(in the rows, 128 means zero)
Facts:
boplok	η	614; brekam	η	948; brugre	η	614; brulak	η	475; bugrir	η	948; bupibrak	η	475
buste	η	475; butefi	η	614; dalabek	η	948; dami	η	475; deden	η	948; detrur	η	475
digis	η	475; dradi	η	475; dratrel	η	475; drozi	η	614; dukos	η	948; duriti	η	614
fedis	η	475; fele	η	614; fiflis	η	932; fisto	η	614; flimuk	η	614; floretrel	η	932
flota	η	948; fluflam	η	614; gagrel	η	475; gefe	η	614; gepluflak	η	614; gezul	η	614
gigus	η	932; girur	η	475; gogror	η	475; gokler	η	932; graklidrom	η	475; gramal	η	948
gresta	η	948; grige	η	614; grisur	η	475; kadizal	η	614; kiflis	η	614; kisim	η	475
klekar	η	475; klepak	η	614; klofas	η	948; klote	η	614; koba	η	948; korom	η	948
ladrik	η	614; ledotro	η	475; leklik	η	932; liski	η	614; lofabi	η	475; mader	η	932
medror	η	614; mifligrol	η	475; minuso	η	614; navon	η	948; niflo	η	614; nisan	η	614
nostok	η	614; nuko	η	948; nuskosum	η	932; patrel	η	475; pavasa	η	475; paven	η	614
pelo	η	614; petor	η	614; pevur	η	614; pidu	η	475; pinu	η	948; pladam	η	932
pladaste	η	475; planu	η	932; platam	η	932; pleskas	η	475; pliplim	η	614; plitul	η	614
plobi	η	614; plole	η	475; ploras	η	932; plubra	η	475; plukek	η	475; pluruki	η	948
pluze	η	948; pozo	η	475; refus	η	932; reku	η	614; ripos	η	932; rume	η	614
runis	η	475; savukla	η	475; sekiklon	η	614; skebrikem	η	932; skisuvo	η	614; skogral	η	475
stabrum	η	932; stavo	η	614; stebitros	η	614; steli	η	932; stenir	η	614; steplum	η	614
stero	η	614; stigregim	η	948; stoka	η	475; stoklus	η	948; stozon	η	475; stuplak	η	475
sudrukel	η	948; sunos	η	932; tipo	η	932; trasa	η	932; trastul	η	475; treflo	η	475
treflu	η	932; trelofor	η	475; trorebul	η	614; trotrem	η	475; trumar	η	614; veflok	η	948
volus	η	614; voson	η	475; vusku	η	475; zasemik	η	932; zilek	η	475; zovem	η	475
zuflal	η	948; bidu	Π	brires; bidu	Π	skagren; brosen	Π	leklik; brosen	Π	vedren; brosen	Π	pinu
brulak	Π	treklestum; brulak	Π	brugre; digis	Π	klekar; dradi	Π	zasemik; dradi	Π	dalabek; drozi	Π	zovem
drozi	Π	deden; dukos	Π	gepluflak; dukos	Π	pavasa; dukos	Π	grige; fele	Π	sasta; festo	Π	pelo
festo	Π	brekam; fisto	Π	trumar; fisto	Π	trasa; fisto	Π	pliplim; fisto	Π	savukla; floretrel	Π	trumar
flutran	Π	trelofor; flutran	Π	stozon; flutran	Π	zilek; flutran	Π	butefi; flutran	Π	trotrem; flutran	Π	brugre
gagrel	Π	badir; gagrel	Π	gresta; gigus	Π	petor; gigus	Π	dratrel; girur	Π	fluflam; girur	Π	sunos
gogim	Π	refus; gramal	Π	klekar; gramal	Π	tipo; gramal	Π	tubro; gridroska	Π	stigregim; gridroska	Π	deden
grisur	Π	fedis; grisur	Π	sunos; kisim	Π	korom; kisim	Π	skugruk; ladrik	Π	kiplur; ladrik	Π	visul
ladrik	Π	grige; ladrik	Π	gokler; ledotro	Π	nisan; liski	Π	steplum; liski	Π	visul; liski	Π	stoka
lofabi	Π	stavu; lofabi	Π	gezul; medror	Π	stigregim; medror	Π	gepluflak; medror	Π	stavo; medror	Π	dedul
medror	Π	savukla; mefli	Π	gepluflak; mefli	Π	klote; mifligrol	Π	pegis; mifligrol	Π	zodrol; mifligrol	Π	gefe
mifligrol	Π	fedis; mifligrol	Π	brekam; niflo	Π	klunek; nostok	Π	pliplim; nuko	Π	trorebul; nuko	Π	stoklus
nuko	Π	fakeplus; paven	Π	stoka; pevur	Π	stero; pevur	Π	stabrum; pladaste	Π	treflo; pleskas	Π	skitram
plitul	Π	detrur; plitul	Π	brugre; plobi	Π	visul; plobi	Π	kiflis; plole	Π	gretros; plole	Π	sutrustu
plole	Π	sasta; ploras	Π	stoka; ploras	Π	navon; ploras	Π	fakeplus; plubra	Π	fluflam; plubra	Π	skagren
pumon	Π	platetrim; pumon	Π	sunos; runis	Π	graklidrom; ruvek	Π	patrel; ruvek	Π	stabrum; ruvek	Π	stavu
ruvek	Π	bugrir; ruvek	Π	skitram; sekiklon	Π	fluflam; skebrikem	Π	zovem; skisuvo	Π	tubro; skogral	Π	fakeplus
skogral	Π	skitram; stenir	Π	platam; stenir	Π	stoklus; stenir	Π	fedis; stenir	Π	pligir; trastul	Π	sudrukel
treflu	Π	stigregim; treflu	Π	mader; trozik	Π	stebitros; trozik	Π	stastubrik; trozik	Π	pladam; volus	Π	nuskosum
volus	Π	stebitros; volus	Π	bugrir; vuplir	Π	bupibrak; vusku	Π	planu; vusku	Π	zilek; vusku	Π	tipo
vusku	Π	trasa; vusku	Π	plukek; zuflal	Π	bugrir; zuflal	Π	fluflam; badir	φ	koba; badir	φ	gigus
badir	φ	plukek; bidu	φ	pligir; boplok	φ	bugrir; brekam	φ	steplum; brekam	φ	gezul; brugre	φ	lofabi
buste	φ	pliplim; detrur	φ	zilek; dratrel	φ	treklestum; dratrel	φ	brires; duriti	φ	ruvek; flimuk	φ	pladam
gokler	φ	floretrel; gokler	φ	drozi; graklidrom	φ	veflok; gramal	φ	platetrim; gramal	φ	nisan; gramal	φ	rume
gresta	φ	skugruk; gresta	φ	sutrustu; gresta	φ	fakeplus; gridroska	φ	skogral; gridroska	φ	stoka; gridroska	φ	savukla
grige	φ	patrel; grige	φ	klepak; grisur	φ	treklestum; kadizal	φ	brires; klote	φ	skogral; mader	φ	pidu
mefli	φ	trumar; mifligrol	φ	niflo; mifligrol	φ	treklestum; pavasa	φ	deden; pavasa	φ	pinu; pavasa	φ	brosen
paven	φ	sunos; paven	φ	steli; pegis	φ	steplum; pegis	φ	nuko; petor	φ	gepluflak; pladaste	φ	minuso
pladaste	φ	skugruk; pladaste	φ	pliplim; pladaste	φ	skebrikem; planu	φ	zilek; platam	φ	trumar; platam	φ	plitul
pleskas	φ	digis; ploras	φ	dradi; ploras	φ	skogral; pluruki	φ	dedul; pluruki	φ	floretrel; ripos	φ	trorebul
ripos	φ	festo; ripos	φ	ladrik; runis	φ	koba; runis	φ	medror; runis	φ	pinu; sekiklon	φ	pozo
sekiklon	φ	pumon; skitram	φ	gogim; skitram	φ	rume; stavo	φ	flota; stavo	φ	butefi; stavo	φ	navon
stavu	φ	stero; stebitros	φ	bupibrak; stebitros	φ	pligir; stigregim	φ	trumar; stigregim	φ	fedis; stigregim	φ	steli
stozon	φ	trasa; stozon	φ	pidu; stuplak	φ	koba; stuplak	φ	gogror; trastul	φ	plukek; trelofor	φ	zodrol
trozik	φ	klekar; trozik	φ	gigus; trozik	φ	tubro; volus	φ	drozi; volus	φ	voson; zasemik	φ	klofas
zasemik	φ	skugruk

Known rows:
trozik: [130 157 152 133 133  84  91 121 119 181 156 119 126 131 106 146 129 120
 115 135 121 127 131 122 107 137 134 139 127 129 115 120 102 123 113 130
 128 112  82]
flimuk: [121 122 131 134 128 117 141 118 126 137 146 118 130 116 113 131 122 133
 132 138 134 124 118 106 140 121 129 128 135 139 135 126 132 133 129 130
 123 123 118]
buste: [118 101 116 140 129 110 117 146 111 142 129 116 116 136  95 101 104 128
 125 134 115 132 121 115 141 132 121 137 134 107 110 135 141 136 146 141
 116 134 135]
klote: [126 112 121 129 126 130 150 135 116 116 127 133 131 128 135 131 131 125
 128 123 134 124 118 112 161  98 134 117 145 148 153 127 135 146 141 114
 141 136 126]
ripos: [150 137 129 133 126 109 124 125 111 160 144 127 133 136 133 134 129 116
 144 124 122 106 120 142 120 115 132 150 148 143 133 119 131 128 124 120
 103 125 120]
zodrol: [132 103 136 117 129 163 144 151 132  81 104 137 134 141 148 139 145 119
 126 117 135 139 139 112 145 128 130 118 122 124 122 124 133 132 151 148
 156 141 139]
deden: [120 115 133 136 129 139 115 135 120 108 122 145 135 138 154 162 150 110
 100  90 119 138 162 141 115 133 136 138 113 133 113 123 121 126 157 119
 159 155 139]
ledotro: [143 197 132 101 103 101  92 107 124 159 128 129 154 116  90 108 123 142
 145 156 146 185 129 113 132 143 165 119 145  78 103 130 119  98 104 109
 119 161 116]
gefe: [140 138 108 108 125 136 140 134 111 114  97 145 154 129 130 122 121 127
 100 127 137 116 107 136 164 111 135 112 134 144 135 111 148 138 132 123
 143 142 134]
kisim: [114 135 140 133 127 108 136 107 137 151 141 104 118 105  90 111 129 145
 144 145 122 143 147 118 112 140 136 139 125 122 122 146 118 116 109 155
 113 109 136]
korom: [128 105 128 122 131 132 153 132 122 123 116 136 126 136 149 128 151 114
 139  95 100 120 156 139 125 112 136 156 127 133 144 138 132 138 146 123
 140 139 170]
fluflam: [123 110 118 123 125 134 151 126 126 110 124 134 127 121 120 135 123 127
 118 124 134 125 123 114 155 116 126 118 130 140 147 122 138 148 143 113
 145 143 132]
fedis: [125 114 116 119 123 150 156 125 141 109 121 134 120 126 139 127 141 130
 115 132 132 142 139 130 147 117 125 109 129 124 152 142 134 136 136 109
 144 137 147]
plobi: [120 153 150 132 115 133 123 119 122 119 123 104 151  93 110 125 138 155
 136 161 154 157 112  92 127 138 141 112 128 129  88 112 133  98 123 173
 110 115 105]
koba: [116 152 141 154 148 144  88 149 120 102 118 145 149 123 154 153 148 130
 115  93 134 150 150 152  93 167 140 133  98 112  99 110  98 105 133 149
 154 127 109]
vedren: [117  76 135 138 148 155 162 156 124 100 103 134 133 147 172 123 143 123
 107 122 108  86 122 146 132 121 111 121 109 154 141 116 142 142 127 170
 134  85 149]
skugruk: [123  97 102 115 134 146 136 157 133  97  94 149 112 143 109 108  97 113
 143  98 116 117 152 132 140 152 103 151 124 110 115 123 133 140 145 159
 155 151 167]
gepluflak: [142 152 114  98 121 147 127 141 117 100  79 149 160 125 138 123 130 134
  93 123 148 131 103 141 158 122 135  96 130 140 129 103 148 131 130 132
 144 138 137]
klepak: [129 147 117 117 120 126 131 108 139 135 118 122 131 111 107 128 118 136
 112 139 134 127 114 130 134 133 122 123 126 148 132 124 133 125 117 121
 122 127 139]

Rows:
No name comes twice in this set of rows, the named rows included.
[113 180 154 103 141  97 156 114 134 143 105 128 122  91  64 104 142 131
 155 104 114 136 179 155  89 139 136 193 121 148 134 149 106 109  66 244
 108  92 176] => gogim
[136 160 131 119 111 112  86 104 138 155 136 110 135 123 113 120 117 136
 126 168 142 155 119 108 127 141 136 105 138  93 103 134 122 109 119  93
 108 140 100] => plole
[143 139 130 128 120 123  81 118 122 142 120 113 122 123  98 122  95 132
 145 141 132 129 118 125 101 161 111 154 135 112  67 108 141  99 128 163
  89 142 132] => skebrikem
[103 159 145 120 128  92 156 104 130 155 133 116 129  89  63  99 137 142
 168 125 111 157 168 123 116 140 143 164 125 120 126 153 111 114  96 175
 120 120 161] => gagrel
[109 136 147 112 151  83 163 143  99 152 123 147 154 123  85 132 152 108
 117  78  84 117 181 143 148 115 164 170 130 155 153 122 104 161 129 157
 189 137 148] => badir
[120 127 136 133 127  81 110 137 100 169 142 105 126 121  56  93  97 135
 160 138 118 150 141 104 136 139 133 158 148 101 101 144 121 128 131 170
 108 130 132] => pladaste
[144  98 110 115 120 146 102 155 128  88 116 131 106 165 118 142 110 109
 121 122 138 148 138  91 154 128 118 125 145  98 105 129 136 144 181 118
 148 184 129] => sutrustu
[ 95  94 132 137 150 123 179 145 117 128 114 128 129 125 120 102 141 126
 114 112  98 109 141 148 140 111 123 133 124 157 152 146 136 155 120 172
 137  89 163] => graklidrom
[161  99  96 134 134 126  95 151  98 134 124 141 119 175 134 129  94 102
 112 113 123 100 105 128 147 110 119 146 154 134 117 110 156 146 161 101
 111 161 132] => zasemik
[155 194 133 115 105 119  85 118 124 137 121 122 166 114 110 121 112 143
 119 163 161 165  89 111 134 139 146 106 143 107  95 104 132  92 110 123
 111 136  90] => fele
[128 102 119 138 126 131 103 132 121 129 117 120 114 140 120 116 110 123
 138 116 118 129 138 132 107 154 108 157 128 101  93 129 137 122 150 135
 106 147 151] => klofas
[103 123 136 144 138  91 121 130 113 153 145 119 140 121 114 137 134 123
 102 125 110 131 140 125 132 131 139 123 118 126 120 123 111 134 134 118
 156 116 103] => stuplak
[124  91 123 118 122 146 118 150 118  92  95 123 119 148 118 126 118 108
 114 116 130 131 138 108 148 131 118 129 126 118  93 127 140 136 167 162
 140 156 157] => fakeplus
[116 117 120 153 143 132 128 111 158 150 141 101 104 108 137 127 102 148
  99 166 141  86  80 148  97 142  82 111 100 165 122 127 135 109  90 162
  75  45 108] => niflo

Now the same things, written a new way:
Known rows:
nostok: [108 103 134 108 129 142 134 126 136 137 136 149 120 119 107  86 170 143
  88 120 143 106 137 178 111 113 148 132]
ripos: [121 168 121 154 131 131 114 120 124 140 128 113 115 117 164 112  97 140
 145 123 116 144 137  97 135 152 112 137]
stoklus: [160 105 132 145 145 124 109 130 126 111 133 124 130 171 138 140 101 100
 140 143 138 127 124 121 129 129 122 114]
steli: [146 122 124 152 166 106  77 121 127 143 121  89 132 106 162 132 124 117
 126 116 114 145 132 127 142 113 102 125]
runis: [ 62 166 121 101 125 162 125 128 124 108 135 168 125  76  81  97 160 153
 135 158 122 105 140  93 136 159 152 142]
voson: [140 126 129 132 121 112 130 129 127 139 117 130 148 126 123 172 124  96
 150 131 130 149 129 112 151 112 132 121]
gresta: [139 155 118 152 126 144 128 141 119 107 142 123 113 151 136 102  89 121
 159 136 135 113 127  93 140 172 110 122]
platetrim: [154 123 142 138 123 107 115 127 138 116 121 123 128 140 144 156 121 107
 132 115 131 137 121 119 137 119 128 130]
butefi: [158 114 140 131 110 103 129 140 120 140 149 130 119 137 152 130 131 106
 136 118 145 142 131 145 131 118 126 128]
stero: [152 116 136 129 111 103 127 140 116 142 151 129 117 141 152 136 134 110
 139 122 149 142 133 145 127 121 124 127]
zasemik: [111 175 122 154 126 132 113 119 123 136 130 120 110 114 164 106 101 139
 149 125 119 141 139  90 139 162 116 136]
stabrum: [122 125 122 146 149 110  88 115 128 151 120 119 122 150 165 166 121 126
 127 136 137 157 146 122 123 120 118 123]
bupibrak: [139 126 129 132 122 114 131 128 128 139 117 130 148 125 121 170 126  96
 148 130 132 148 129 112 153 110 134 122]
trasa: [133 129 135 154 142 115  91 110 141 146 117 128 124 135 162 137 118 112
 123 123 134 151 145 120 140 116 127 132]
ledotro: [ 94 109 122 107 141 145 139 115 139 131 105 144 151 110  82 134 159 134
 101 138 121 115 129 143 128 106 153 124]
sasta: [144 122 139 141 127 116 108 127 134 124 126 123 125 140 139 155 122 108
 130 112 144 137 122 122 134 112 130 128]
zilek: [105 137 104 170  88 109 238  95 109 160  18 112 150 174 147 160 101  77
 128  83 142 125 106 156 162 168 159  56]
grige: [141 155 134 134  97 125 152 145 108 132 162 122 109 107 148  86 110 127
 158 114 127 131 121 121 132 151 119 137]
dedul: [146 125 140 144 125 113 109 127 134 124 124 125 124 142 142 159 124 106
 131 112 145 137 124 119 139 116 128 127]

Rows:
No name comes twice in this set of rows, the named rows included.
[ 93  79 123 110 173 149 117 109 111  99 125 134 130 160 105 116 133 145
 107 170 125 104 110 146  80 134 148 104] => nuko
[104 113 138 113 125 150 115 129 145 138 142 168 113 111  99  77 180 134
  84 115 160 100 150 172 128 109 154 140] => medror
[139 154  98 157 179 122  75 141 104 139 139  39 128  50 156  87 117 143
 148 100  87 128 115 111 150 143  64 123] => platam
[105 105 134 111 129 148 132 126 140 143 137 154 117 116 102  81 172 140
  83 113 150 101 140 179 117 108 149 134] => fisto
[ 54 100  87  94 165 132 103 123 110 130 120 126 111 174 113 201 180 184
 101 163 158 119 130 149  63 138 119  96] => ruvek
[ 82 118 125 131 160 152  95 100 157 147 103 147 122 120 118  99 158 149
  71 123 136 113 156 153 122 111 145 135] => skebrikem
[ 91 143 111 132 148 188 131 127 139 109 129 141 113 134  87  58 126 158
 107 132 136  75 133 127 122 156 128 127] => gramal
[138 131 134 128 121 111 114 132 127 131 125 143 143 122 123 171 133  94
 153 141 136 150 136 104 155 115 138 128] => gogror
[177 181 122 129  98 148 151 154  85 143 162 130 119 120 148 131  84 150
 142 120 124 136 129 146 113 139 117 152] => kadizal
[115 163 112 141 120 131 123 140 110 125 141 109 108 134 143 150 112 144
 158 122 140 132 119  95 121 157 104 123] => stavu
[161 100 137 143 144 121 113 126 121 105 132 123 133 166 141 134  94  98
 144 145 132 130 116 120 127 128 127 115] => navon
[ 99 109 137 114 144 141 115 113 143 111 113 142 125 125 104 121 156 144
  88 126 132 106 123 146 112 116 150 129] => brosen
[140  85 168 118 125 107 166 100 114 114 134 110 171 102 127 121  84  98
 169 149  73 170  70  97 116  88 161 128] => stoka
[196 152 136 136 125 138 117 134 108 127 119 133 139 149 138 200  84 132
 110 120 125 140 127 149 115 101 132 148] => brires
[122 110 140 103 133 125 138 115 166  91  93 137 136 125 107 111 157 153
  78 125  97  99 126 151 120 130 139 138] => pumon

